Below is a small trained network, with its code and all its weights. Each question gives an input and a target symbol and asks what happens when units are switched off, that is, made to give their printed mean instead of their output.

import numpy as np


def w(rows, s, z=0):
    codes = np.array(rows[::2]) - 128.0
    scale = np.full(codes.shape[1], s)
    scale[-1] = z or s
    return codes * scale


def f(y):
    return np.maximum(y, 0)


def softmax(a):
    e = np.exp(a - a.max(-1, keepdims=True))
    return e / e.sum(-1, keepdims=True)


def log_softmax(a):
    a = a - a.max(-1, keepdims=True)
    return a - np.log(np.exp(a).sum(-1, keepdims=True))


def net(x, mask):
    ids = ['αβγδεζηθλμξστφψω'.index(c) for c in x.split()]
    T = len(ids)
    res = E[ids] + P[:T]
    r = res
    for j in range(3):
        rows = slice(2 * j, 2 * j + 2)
        q, k, v = (r @ M[0][rows].T for M in (Q, K, V))
        z = softmax(np.where(np.tri(T) > 0, q @ k.T / 2**0.5, -1e9)) @ v
        o = O[0][rows]
        res = res + np.where(mask[j], z, o[:, -1]) @ o[:, :-1]
    y = f(res @ A[0][:, :-1].T + A[0][:, -1])
    res = res + np.where(mask[3:7], y, B[0][:, -1]) @ B[0][:, :-1]
    return log_softmax(res[-1] @ U[:, :-1].T + U[:, -1])


Q, K, V, O, A, B = {}, {}, {}, {}, {}, {}
E = w([
[150,125,43,72],'α',
[61,109,172,77],'β',
[221,134,187,85],'γ',
[30,44,183,166],'δ',
[98,136,113,195],'ε',
[142,164,165,160],'ζ',
[43,8,139,149],'η',
[124,205,67,89],'θ',
[80,202,152,91],'λ',
[174,48,77,179],'μ',
[177,132,138,138],'ξ',
[175,165,76,152],'σ',
[9,209,23,191],'τ',
[67,129,66,86],'φ',
[122,100,137,214],'ψ',
[33,186,183,129],'ω',
],0.016)
P = w([
[132,228,37,127],'0',
[111,215,29,136],'1',
[116,202,28,143],'2',
[109,221,34,133],'3',
[106,224,19,129],'4',
[104,218,4,147],'5',
],0.0034)
Q[0] = w([
[120,17,126,121],'H0',
[124,127,92,253],'H0',
[34,178,98,75],'H1',
[124,153,109,254],'H1',
[99,149,250,135],'H2',
[81,70,127,51],'H2',
],0.019)
K[0] = w([
[79,125,56,103],'H0',
[116,89,101,231],'H0',
[2,178,88,144],'H1',
[155,133,158,225],'H1',
[141,139,237,99],'H2',
[39,74,89,51],'H2',
],0.018)
V[0] = w([
[100,151,123,167],'H0',
[153,127,168,64],'H0',
[110,80,186,2],'H1',
[147,162,144,52],'H1',
[94,148,128,193],'H2',
[15,90,201,118],'H2',
],0.012)
O[0] = w([
[139,165,131,57,147],'H0',
[203,82,75,244,59],'H0',
[118,230,11,214,2],'H1',
[139,245,67,72,79],'H1',
[26,104,253,184,170],'H2',
[62,195,40,253,62],'H2',
],0.0055,0.0093)
A[0] = w([
[79,97,45,66,173],'N0',
[165,172,111,92,118],'N1',
[209,54,63,106,141],'N2',
[248,168,161,160,254],'N3',
],0.014,0.0045)
B[0] = w([
[252,86,111,170,207],'N0',
[139,127,148,41,178],'N1',
[95,239,163,215,250],'N2',
[75,18,134,124,183],'N3',
],0.013,0.012)
U = w([
[104,70,183,76,186],'α',
[127,175,197,171,153],'β',
[146,130,58,172,152],'γ',
[142,128,106,132,39],'δ',
[134,56,52,205,87],'ε',
[183,124,100,39,91],'ζ',
[131,142,114,126,41],'η',
[213,206,146,120,37],'θ',
[135,155,126,123,34],'λ',
[39,255,90,93,113],'μ',
[98,219,75,59,254],'ξ',
[173,82,35,126,184],'σ',
[143,145,110,128,50],'τ',
[169,120,106,164,188],'φ',
[61,124,65,184,108],'ψ',
[131,150,105,124,90],'ω',
],0.0089,0.0052)

Each question gives the input, a string of symbols that net reads in full, and the target symbol t.
The units are the heads (2 rows each of Q, K, V and O) and the neurons (one row each of A and B). Each row of codes is followed by its name. A weight is (code - 128) times the scale printed after its matrix; where a second scale follows, it is the last column's (O, A, B and U).
mask holds one flag per unit, heads first, then neurons. A switched-off unit (its flag False) gives its mean, the last column of its rows in O or B, instead of its output. The means were averaged over made-up inputs and are rounded, as every weight is.
A unit's drop is (log p(t) with every unit on - log p(t) with that unit switched off) / (log p(t) with every unit on - log p(t) with every unit switched off).
The circuit of an input: a set's keep is (log p(t) with only the set's units on - log p(t) with every unit switched off) / (log p(t) with every unit on - log p(t) with every unit switched off). Starting from all 7 units, units are removed one at a time, each time the one whose removal leaves the highest keep (on an exact tie, the one counted first), for as long as the keep stays at least 0.8.
units of the circuit, in order: the units of the circuit, biggest drop first
k most important neurons: the k neurons with the biggest drops, biggest first
which heads matter: for each layer, one digit per head in row order, 1 if its drop is at least 0.15 and else 0, layers parted by /
drop when u is switched off: that unit's drop, to one decimal
input ε ψ ξ, target α: 2 most important neurons -> N2; N0
input τ φ β μ θ, target α: which heads matter -> 011
input α μ α μ ζ σ, target α: which heads matter -> 001
input α μ τ μ, target α: units of the circuit, in order -> N2; H2; H0
input β μ μ ξ μ φ, target σ: 2 most important neurons -> N2; N0
input μ α α η θ τ, target α: units of the circuit, in order -> H1
input θ α τ δ ξ, target α: 2 most important neurons -> N3; N2
input ξ ψ λ, target ξ: 2 most important neurons -> N2; N3
input α η α θ ψ ζ, target α: 2 most important neurons -> N2; N0
input μ ψ α, target θ: 3 most important neurons -> N2; N0; N1
input λ θ θ τ ε, target α: 2 most important neurons -> N2; N0
input α ω ζ μ η, target ε: 2 most important neurons -> N2; N0
input β ω ζ, target α: drop when N2 is switched off -> 1.0
input α μ α ω, target μ: drop when H1 is switched off -> 0.2
input φ τ ω, target α: drop when N0 is switched off -> 0.1
